[[131 126 137 119]
 [128 126 113 138]
 [128 126 130 119]
 [120 128 123 153]
 [108 129 144 126]]
|
[[128 126 113]
 [128 126 130]]

[[119 122 136 128 128]
 [141 137 106 141 124]
 [124 130 112 151 122]
 [125 140 131 121 118]
 [126 143 136 115 127]]
|
[[141 137 106]
 [124 130 112]]

[[129 136 128]
 [127 135 136]
 [126 135 131]
 [131 133 115]
 [127 152 130]]
|
[[127 135 136]
 [126 135 131]]

[[108 114 138 131]
 [144 146 121 118]
 [133 118 100 129]
 [133 118  99 134]
 [120 135 151 109]]
|
[[144 146 121]
 [133 118 100]]

[[133 135  99 128 142]
 [136 137 114 129 136]
 [118 131 122 125 128]
 [130 129 130 139 128]]
|
[[136 137 114]
 [118 131 122]]

[[126 125 126 129]
 [104 105 148 142]
 [136 136 118 113]]
|
[[104 105 148]
 [136 136 118]]
---
[[132 124 115 127 144]
 [121 134 140 120 127]
 [124 128 139 130 118]
 [121 128 129 134 135]
 [128 127 101 109 115]
 [131 122 108 120 107]
 [139 123 128 142 124]
 [145 125 108 128 147]
 [132 127 115 126 135]
 [129 129 134 133 127]
 [121 128 135 139 142]
 [131 124 109 127 119]]
|
[[124 115 127 144 132]
 [134 140 120 127 121]
 [128 139 130 118 124]
 [128 129 134 135 121]
 [127 101 109 115 128]
 [122 108 120 107 131]
 [123 128 142 124 139]
 [125 108 128 147 145]
 [127 115 126 135 132]
 [129 134 133 127 129]
 [128 135 139 142 121]
 [124 109 127 119 131]]

[[139 149 141 119 125 138 142 140 124]
 [146 142 142 131 115 140 143 142 134]
 [145 140 139 135 118 143 140 142 130]
 [111 141 110 110 125 106 141 140 113]
 [109 149 125 102 141 109 140 135 106]
 [110 145 114 107 135 107 139 135 109]
 [138 148 145 120 128 140 140 140 124]
 [112 140 115 110 130 106 140 137 108]
 [128 108 134 136 138 134 104 112 138]
 [145 138 144 140 116 145 138 138 140]]
|
[[149 141 119 125 138 142 140 124 139]
 [142 142 131 115 140 143 142 134 146]
 [140 139 135 118 143 140 142 130 145]
 [141 110 110 125 106 141 140 113 111]
 [149 125 102 141 109 140 135 106 109]
 [145 114 107 135 107 139 135 109 110]
 [148 145 120 128 140 140 140 124 138]
 [140 115 110 130 106 140 137 108 112]
 [108 134 136 138 134 104 112 138 128]
 [138 144 140 116 145 138 138 140 145]]

[[126 127 149]
 [103 148 121]
 [ 98 147 113]]
|
[[127 149 126]
 [148 121 103]
 [147 113  98]]

[[106 124 130 125 129 128 130 130 124]
 [140 127 131 130 129 127 127 128 129]]
|
[[124 130 125 129 128 130 130 124 106]
 [127 131 130 129 127 127 128 129 140]]

[[106 147 138 148 147 131 143 115]
 [141 119 123 106 131 143 138 122]
 [120 123 131 112 117 144 148 143]
 [115 112 107 106 151 106 146 141]
 [111 119 131 120 137 117 148 135]
 [141 150 126 144 124 145 143 125]]
|
[[147 138 148 147 131 143 115 106]
 [119 123 106 131 143 138 122 141]
 [123 131 112 117 144 148 143 120]
 [112 107 106 151 106 146 141 115]
 [119 131 120 137 117 148 135 111]
 [150 126 144 124 145 143 125 141]]

[[116 138]
 [125 126]
 [137 120]
 [131 125]
 [149 136]
 [142 120]
 [139 115]
 [144 118]
 [125 125]]
|
[[138 116]
 [126 125]
 [120 137]
 [125 131]
 [136 149]
 [120 142]
 [115 139]
 [118 144]
 [125 125]]

[[146 126 120 127 133 117 146 128 113 116 125 137]
 [119 124 114 141 125 113 129 115 137 140 115 122]
 [137 110 133 104 117 145 121 125 115 116 144 109]]
|
[[126 120 127 133 117 146 128 113 116 125 137 146]
 [124 114 141 125 113 129 115 137 140 115 122 119]
 [110 133 104 117 145 121 125 115 116 144 109 137]]
---
[[128 118 123 112 134 123 148 127 151]
 [116 136 122 146 105 122 130 138 119]
 [121 119 118 117 140 116 136 148 129]
 [136 124 130 118 146 146 139 117 135]
 [122 118 118 118 138 116 136 149 129]]
|
[[122 118 118 118 138 116 136 149 129]
 [136 124 130 118 146 146 139 117 135]
 [121 119 118 117 140 116 136 148 129]
 [116 136 122 146 105 122 130 138 119]
 [128 118 123 112 134 123 148 127 151]]

[[139 143 129 130 142 112 138 138 137 136 133]
 [114 111 127 125 113 145 117 118 120 119 120]
 [142 142 131 144 137 123 145 131 133 139 147]
 [135 128 144 122 122 118 121 147 143 118 127]
 [138 134 143 128 127 116 129 147 144 124 133]
 [135 143 122 142 143 123 147 125 128 144 142]
 [144 141 132 148 133 129 147 127 130 138 154]]
|
[[144 141 132 148 133 129 147 127 130 138 154]
 [135 143 122 142 143 123 147 125 128 144 142]
 [138 134 143 128 127 116 129 147 144 124 133]
 [135 128 144 122 122 118 121 147 143 118 127]
 [142 142 131 144 137 123 145 131 133 139 147]
 [114 111 127 125 113 145 117 118 120 119 120]
 [139 143 129 130 142 112 138 138 137 136 133]]

[[125 122 131 132 116 121 132 123 123]
 [128 129 129 131 124 130 125 128 126]
 [126 125 129 126 124 129 127 126 124]
 [122 105 137 131 116 101 140 120 122]
 [129 128 128 127 137 125 126 130 131]
 [133 115 121 118 144 113 138 130 136]
 [121 140 138 138 114 142 112 126 114]]
|
[[121 140 138 138 114 142 112 126 114]
 [133 115 121 118 144 113 138 130 136]
 [129 128 128 127 137 125 126 130 131]
 [122 105 137 131 116 101 140 120 122]
 [126 125 129 126 124 129 127 126 124]
 [128 129 129 131 124 130 125 128 126]
 [125 122 131 132 116 121 132 123 123]]

[[130 135 128 116 107 140 128 134 136 133 130]
 [125 127 105 152 110 114 128 123 121 133 130]
 [114 128 128 121 114 138 128 134 140 133 130]]
|
[[114 128 128 121 114 138 128 134 140 133 130]
 [125 127 105 152 110 114 128 123 121 133 130]
 [130 135 128 116 107 140 128 134 136 133 130]]

[[137 109 134 138]
 [108 150 130 125]
 [143 105 134 138]
 [112 133 149 147]
 [114 122 143 145]
 [148 131 114 111]
 [111 131 149 148]
 [148 107 131 136]
 [140 106 140 141]
 [111 138 151 149]
 [108 136 151 151]]
|
[[108 136 151 151]
 [111 138 151 149]
 [140 106 140 141]
 [148 107 131 136]
 [111 131 149 148]
 [148 131 114 111]
 [114 122 143 145]
 [112 133 149 147]
 [143 105 134 138]
 [108 150 130 125]
 [137 109 134 138]]

[[128 114 114 131 131]
 [136 128 129 136 137]
 [122 133 130 123 121]
 [128 148 146 121 128]
 [111 145 138 104 112]
 [149 143 148 140 151]
 [130 125 125 137 125]
 [128 121 123 131 127]
 [123 123 121 124 127]]
|
[[123 123 121 124 127]
 [128 121 123 131 127]
 [130 125 125 137 125]
 [149 143 148 140 151]
 [111 145 138 104 112]
 [128 148 146 121 128]
 [122 133 130 123 121]
 [136 128 129 136 137]
 [128 114 114 131 131]]
---
[[128 119 117]
 [154  99 127]
 [129 131 127]
 [148 132  99]]
|
[128  99 127]

[[151 101 122 112 118]
 [148 116 129 110 128]]
|
[151 116]

[[112 124]
 [101  98]
 [120 124]
 [120 116]
 [140 131]]
|
[112  98]

[[118 148 142 143 151]
 [110 146 126 130 108]]
|
[118 146]

[[141 133 147 127]
 [121 140 147 150]]
|
[141 140]

[[ 99 119 105  98]
 [138 142 135 106]]
|
[ 99 142]

[[150 109 117]
 [148 108 130]
 [125 119 135]
 [138 127 154]]
|
[150 108 135]

[[138 130]
 [139 132]
 [116 108]
 [115 104]]
|
[138 132]
---
[[131 131 129 125 139]
 [155 135 141 152 157]
 [147 130 135 150 144]]
|
[[139 125 129 131 131]
 [157 152 141 135 155]
 [144 150 135 130 147]]

[[151 122 120 120 137]
 [119 132 140 125 111]]
|
[[137 120 120 122 151]
 [111 125 140 132 119]]

[[120 141 119 144 140]
 [142  99 153 114 108]
 [133 118 135 120 119]
 [122 131 124 148 116]
 [114 139 112 123 134]
 [135 106 144 108 111]
 [109 139 109 132 122]
 [135 133 129 142 141]
 [130 120 130 125 112]]
|
[[140 144 119 141 120]
 [108 114 153  99 142]
 [119 120 135 118 133]
 [116 148 124 131 122]
 [134 123 112 139 114]
 [111 108 144 106 135]
 [122 132 109 139 109]
 [141 142 129 133 135]
 [112 125 130 120 130]]

[[146 138 128]
 [144 138 130]
 [147 137 128]
 [139 137 136]
 [140 140 132]
 [129 129 154]
 [145 137 130]]
|
[[128 138 146]
 [130 138 144]
 [128 137 147]
 [136 137 139]
 [132 140 140]
 [154 129 129]
 [130 137 145]]

[[128 129 129 108 151 129 140 129]
 [137 130 140 123 128 137 135 128]
 [128 130 129 110 147 129 143 129]
 [132 137 134 123 129 136 140 128]
 [131 129 142 121 132 132 141 129]
 [132 128 145 121 131 131 139 129]]
|
[[129 140 129 151 108 129 129 128]
 [128 135 137 128 123 140 130 137]
 [129 143 129 147 110 129 130 128]
 [128 140 136 129 123 134 137 132]
 [129 141 132 132 121 142 129 131]
 [129 139 131 131 121 145 128 132]]

[[137 142 118 139 128 116 145 129 114 125 112 111 127 121 149]
 [124 122 120 128 126 129 126 125 128 123 126 127 125 124 140]]
|
[[149 121 127 111 112 125 114 129 145 116 128 139 118 142 137]
 [140 124 125 127 126 123 128 125 126 129 126 128 120 122 124]]
